Below is a small trained network, with its code and all its weights. Each question gives an input and a class and asks what happens when units are switched off, that is, made to give their printed mean instead of their output.

import numpy as np


def w(rows, s, z=0):
    codes = np.array(rows[::2]) - 128.0
    scale = np.full(codes.shape[1], s)
    scale[-1] = z or s
    return codes * scale


def f(y):
    return y / 2 * (1 + np.tanh(0.7978845608 * (y + 0.044715 * y**3)))


def log_softmax(a):
    a = a - a.max(-1, keepdims=True)
    return a - np.log(np.exp(a).sum(-1, keepdims=True))


def net(x, mask):
    res = np.array(x, float).reshape(1, 7) / 4 @ E
    y = f(res @ A[0][:, :-1].T + A[0][:, -1])
    res = res + np.where(mask, y, B[0][:, -1]) @ B[0][:, :-1]
    return log_softmax(res[-1] @ U[:, :-1].T + U[:, -1])


A, B = {}, {}
E = w([
[111,225,159,35,41,77,128],'x0',
[88,2,61,73,125,124,153],'x1',
[174,113,186,211,97,150,85],'x2',
[159,111,187,126,96,125,155],'x3',
[203,98,155,100,88,149,83],'x4',
[149,149,187,134,190,68,46],'x5',
[22,158,108,155,89,172,71],'x6',
],0.0081)
A[0] = w([
[178,94,145,128,115,179,164,118],'n0',
[93,99,64,85,64,148,131,167],'n1',
[44,102,178,117,71,156,102,165],'n2',
[83,190,3,136,164,108,133,205],'n3',
[112,171,148,221,181,85,63,162],'n4',
[162,2,179,219,107,130,159,253],'n5',
[89,152,146,153,75,100,106,66],'n6',
[74,89,60,163,132,98,116,137],'n7',
[128,97,197,183,79,180,174,173],'n8',
],0.0098,0.0047)
B[0] = w([
[217,37,138,13,143,134,137,160],'n0',
[26,126,113,89,79,93,105,197],'n1',
[156,168,37,202,66,202,153,193],'n2',
[16,136,174,159,165,120,193,220],'n3',
[150,206,205,124,144,230,146,233],'n4',
[164,84,64,81,190,255,20,255],'n5',
[166,175,107,183,126,87,71,159],'n6',
[93,170,22,129,149,209,143,185],'n7',
[253,145,55,106,38,164,105,192],'n8',
],0.0092,0.0096)
U = w([
[202,83,118,162,128,180,148,76],'0',
[80,104,79,182,176,165,164,161],'1',
[148,125,117,169,78,174,118,141],'2',
[124,174,185,126,133,91,195,110],'3',
[133,193,246,164,186,159,83,148],'4',
[123,161,140,182,76,98,163,4],'5',
[150,107,131,74,65,144,186,106],'6',
[177,36,108,121,214,111,128,221],'7',
],0.011,0.0048)

Each question gives the input, the list of numbers given to net, and the class t.
The units are the neurons (one row each of A and B). Each row of codes is followed by its name. A weight is (code - 128) times the scale printed after its matrix; where a second scale follows, it is the last column's (A, B and U).
mask holds one flag per neuron, in row order. A switched-off neuron (its flag False) gives its mean, the last column of its row in B, instead of its output. The means were averaged over made-up inputs and are rounded, as every weight is.
A unit's drop is (log p(t) with every unit on - log p(t) with that unit switched off) / (log p(t) with every unit on - log p(t) with every unit switched off).
The circuit of an input: a set's keep is (log p(t) with only the set's units on - log p(t) with every unit switched off) / (log p(t) with every unit on - log p(t) with every unit switched off). Starting from all 9 units, units are removed one at a time, each time the one whose removal leaves the highest keep (on an exact tie, the one counted first), for as long as the keep stays at least 0.8.
units of the circuit, in order: the units of the circuit, biggest drop first
top k neurons: the k neurons with the biggest drops, biggest first
drop of u: that unit's drop, to one decimal
input [-7,-1,4,-2,1,1,4], class 0: units of the circuit, in order => (n5 n8 n1)
input [8,6,3,6,3,0,-7], class 7: top 2 neurons => (n4 n2)
input [-3,7,1,5,0,-2,1], class 7: units of the circuit, in order => (n5 n4)
input [-2,0,-3,-5,5,4,1], class 4: units of the circuit, in order => (n2 n8 n5)
input [-3,-2,3,8,6,2,-2], class 7: top 4 neurons => (n2 n0 n5 n4)
input [-7,-5,-3,4,4,1,1], class 7: units of the circuit, in order => (n2 n5)
input [6,-8,-1,2,-7,-2,-8], class 3: units of the circuit, in order => (n5)
input [-8,7,4,1,6,0,3], class 7: top 3 neurons => (n4 n5 n0)
input [6,-3,-5,2,-1,-6,-1], class 5: units of the circuit, in order => (n5 n0)
input [0,0,-5,-7,3,5,-5], class 4: top 2 neurons => (n5 n0)
input [7,-5,-8,-2,-4,3,-2], class 3: top 3 neurons => (n5 n4 n3)
input [-4,6,-5,-3,-2,6,-4], class 1: drop of n1 => -0.1
input [0,-4,-6,-2,1,-1,-5], class 3: drop of n5 => 0.8
input [5,3,-8,-5,6,-7,5], class 1: drop of n8 => 0.1
input [1,6,7,4,6,0,-6], class 7: top neuron => (n0)
